Here is a tiny trained network, its code and every weight. The questions are about switching its units off for an input and a target symbol, where a switched-off unit gives its printed mean instead of its output.

import numpy as np


def w(rows, s, z=0):
    codes = np.array(rows[::2]) - 128.0
    scale = np.full(codes.shape[1], s)
    scale[-1] = z or s
    return codes * scale


def f(y):
    return np.maximum(y, 0)


def softmax(a):
    e = np.exp(a - a.max(-1, keepdims=True))
    return e / e.sum(-1, keepdims=True)


def log_softmax(a):
    a = a - a.max(-1, keepdims=True)
    return a - np.log(np.exp(a).sum(-1, keepdims=True))


def net(x, mask):
    ids = ['ΛΨγδεζθμξπστω'.index(c) for c in x.split()]
    T = len(ids)
    res = E[ids] + P[:T]
    u = 0
    for l in range(2):
        r = res
        for j in range(2):
            rows = slice(2 * j, 2 * j + 2)
            q, k, v = (r @ M[l][rows].T for M in (Q, K, V))
            z = softmax(np.where(np.tri(T) > 0, q @ k.T / 2**0.5, -1e9)) @ v
            o = O[l][rows]
            res = res + np.where(mask[u + j], z, o[:, -1]) @ o[:, :-1]
        u += 2
        y = f(res @ A[l][:, :-1].T + A[l][:, -1])
        res = res + np.where(mask[u : u + 8], y, B[l][:, -1]) @ B[l][:, :-1]
        u += 8
    return log_softmax(res[-1] @ U[:, :-1].T + U[:, -1])


Q, K, V, O, A, B = {}, {}, {}, {}, {}, {}
E = w([
[68,60,76,198],'Λ',
[137,129,129,122],'Ψ',
[187,4,176,164],'γ',
[187,185,96,204],'δ',
[157,70,241,118],'ε',
[144,168,203,125],'ζ',
[118,100,91,145],'θ',
[137,54,138,116],'μ',
[113,110,179,90],'ξ',
[192,118,107,173],'π',
[70,103,153,214],'σ',
[156,100,83,172],'τ',
[182,137,177,151],'ω',
],0.02)
P = w([
[176,2,179,87],'0',
[99,55,141,14],'1',
[169,72,123,121],'2',
[107,84,185,38],'3',
[152,56,170,75],'4',
[123,34,214,65],'5',
[131,29,249,66],'6',
[116,47,206,96],'7',
],0.0046)
Q[0] = w([
[106,2,137,143],'0.h0',
[34,1,157,222],'0.h0',
[124,107,105,201],'0.h1',
[214,211,156,119],'0.h1',
],0.0064)
K[0] = w([
[110,27,116,105],'0.h0',
[155,200,154,153],'0.h0',
[63,103,254,55],'0.h1',
[35,60,120,103],'0.h1',
],0.0045)
V[0] = w([
[59,48,103,126],'0.h0',
[68,153,60,133],'0.h0',
[193,59,164,158],'0.h1',
[128,46,125,1],'0.h1',
],0.0096)
O[0] = w([
[158,145,116,177,154],'0.h0',
[59,108,172,226,35],'0.h0',
[116,138,159,59,254],'0.h1',
[91,129,126,2,168],'0.h1',
],0.0099,0.0095)
A[0] = w([
[171,193,90,106,134],'0.n0',
[117,146,115,68,254],'0.n1',
[67,64,2,131,80],'0.n2',
[199,79,131,105,63],'0.n3',
[93,152,182,78,156],'0.n4',
[212,73,144,44,150],'0.n5',
[110,152,200,70,155],'0.n6',
[200,100,194,129,133],'0.n7',
],0.0097,0.0019)
B[0] = w([
[56,85,164,2,147],'0.n0',
[115,82,109,139,179],'0.n1',
[165,175,130,35,141],'0.n2',
[73,106,138,61,184],'0.n3',
[159,106,201,115,172],'0.n4',
[122,174,103,150,253],'0.n5',
[155,147,147,121,190],'0.n6',
[71,194,69,159,184],'0.n7',
],0.008,0.021)
Q[1] = w([
[129,129,60,105],'1.h0',
[254,195,84,142],'1.h0',
[218,138,159,155],'1.h1',
[37,187,54,138],'1.h1',
],0.0072)
K[1] = w([
[239,132,36,18],'1.h0',
[217,71,163,52],'1.h0',
[103,3,47,11],'1.h1',
[43,134,222,53],'1.h1',
],0.0055)
V[1] = w([
[108,246,98,137],'1.h0',
[216,182,89,62],'1.h0',
[144,163,255,123],'1.h1',
[117,26,126,150],'1.h1',
],0.0097)
O[1] = w([
[167,228,46,157,143],'1.h0',
[62,115,156,188,252],'1.h0',
[229,156,255,109,178],'1.h1',
[75,17,170,93,54],'1.h1',
],0.0097,0.013)
A[1] = w([
[145,74,195,180,129],'1.n0',
[222,134,160,171,60],'1.n1',
[159,89,111,198,21],'1.n2',
[101,89,72,88,88],'1.n3',
[2,126,163,104,90],'1.n4',
[149,120,65,112,44],'1.n5',
[74,172,170,119,120],'1.n6',
[106,190,161,175,253],'1.n7',
],0.0098,0.0041)
B[1] = w([
[5,210,240,204,136],'1.n0',
[155,93,123,155,159],'1.n1',
[171,187,95,134,130],'1.n2',
[171,147,119,80,147],'1.n3',
[123,76,101,91,184],'1.n4',
[12,72,111,197,133],'1.n5',
[154,105,2,113,234],'1.n6',
[116,27,64,211,248],'1.n7',
],0.0071,0.011)
U = w([
[147,38,145,168,198],'Λ',
[107,147,173,134,169],'Ψ',
[72,234,143,72,5],'γ',
[140,119,120,191,126],'δ',
[177,210,180,83,10],'ε',
[232,111,175,153,158],'ζ',
[121,91,143,142,137],'θ',
[136,112,161,95,83],'μ',
[120,171,216,112,153],'ξ',
[54,201,125,149,154],'π',
[84,111,233,193,252],'σ',
[111,109,130,151,116],'τ',
[113,255,154,149,201],'ω',
],0.0088,0.0042)

Each question gives the input, a string of symbols that net reads in full, and the target symbol t.
The units are the heads (2 rows each of Q, K, V and O) and the neurons (one row each of A and B). Each row of codes is followed by its name. A weight is (code - 128) times the scale printed after its matrix; where a second scale follows, it is the last column's (O, A, B and U).
mask holds one flag per unit, layer by layer, with each layer's heads first. A switched-off unit (its flag False) gives its mean, the last column of its rows in O or B, instead of its output. The means were averaged over made-up inputs and are rounded, as every weight is.
A unit's drop is (log p(t) with every unit on - log p(t) with that unit switched off) / (log p(t) with every unit on - log p(t) with every unit switched off).
The circuit of an input: a set's keep is (log p(t) with only the set's units on - log p(t) with every unit switched off) / (log p(t) with every unit on - log p(t) with every unit switched off). Starting from the 12 units with the biggest drops (on a tie, the unit counted first), units are removed one at a time, each time the one whose removal leaves the highest keep (on an exact tie, the one counted first), for as long as the keep stays at least 0.8.
units of the circuit, in order: the units of the circuit, biggest drop first
top k neurons: the k neurons with the biggest drops, biggest first
which heads matter: for each layer, one digit per head in row order, 1 if its drop is at least 0.15 and else 0, layers parted by /
drop when u is switched off: that unit's drop, to one decimal
input ω ζ ε, target ζ: top 4 neurons -> (0.n4 1.n7 0.n6 1.n1)
input σ ω ε, target ε: which heads matter -> 10 / 10
input τ γ σ, target σ: top neuron -> (0.n7)
input ζ Ψ Λ ζ ω δ σ σ, target σ: which heads matter -> 10 / 01
input ω σ ζ ω ω ζ, target ζ: which heads matter -> 00 / 01
input μ ω γ ε π, target ε: which heads matter -> 01 / 01
input σ μ ε, target ε: which heads matter -> 11 / 10
input ω ω γ, target ω: units of the circuit, in order -> (0.n5 0.n7 1.h1 0.h0)
input μ ζ τ ζ δ, target ζ: top 3 neurons -> (0.n4 0.n6 0.n0)
input ε Λ Λ π δ ω, target δ: top 3 neurons -> (0.n5 1.n7 0.n2)
input μ ζ ε ξ, target ε: top 2 neurons -> (0.n5 0.n4)
input θ μ ε γ γ μ γ π, target γ: which heads matter -> 11 / 00
input π σ δ, target δ: which heads matter -> 11 / 00
input ζ ε ξ, target ε: top neuron -> (0.n4)
input μ δ σ ε ζ ε, target ζ: drop when 1.h0 is switched off -> 0.6
input ζ σ δ ζ ζ, target ζ: drop when 0.h1 is switched off -> 0.2
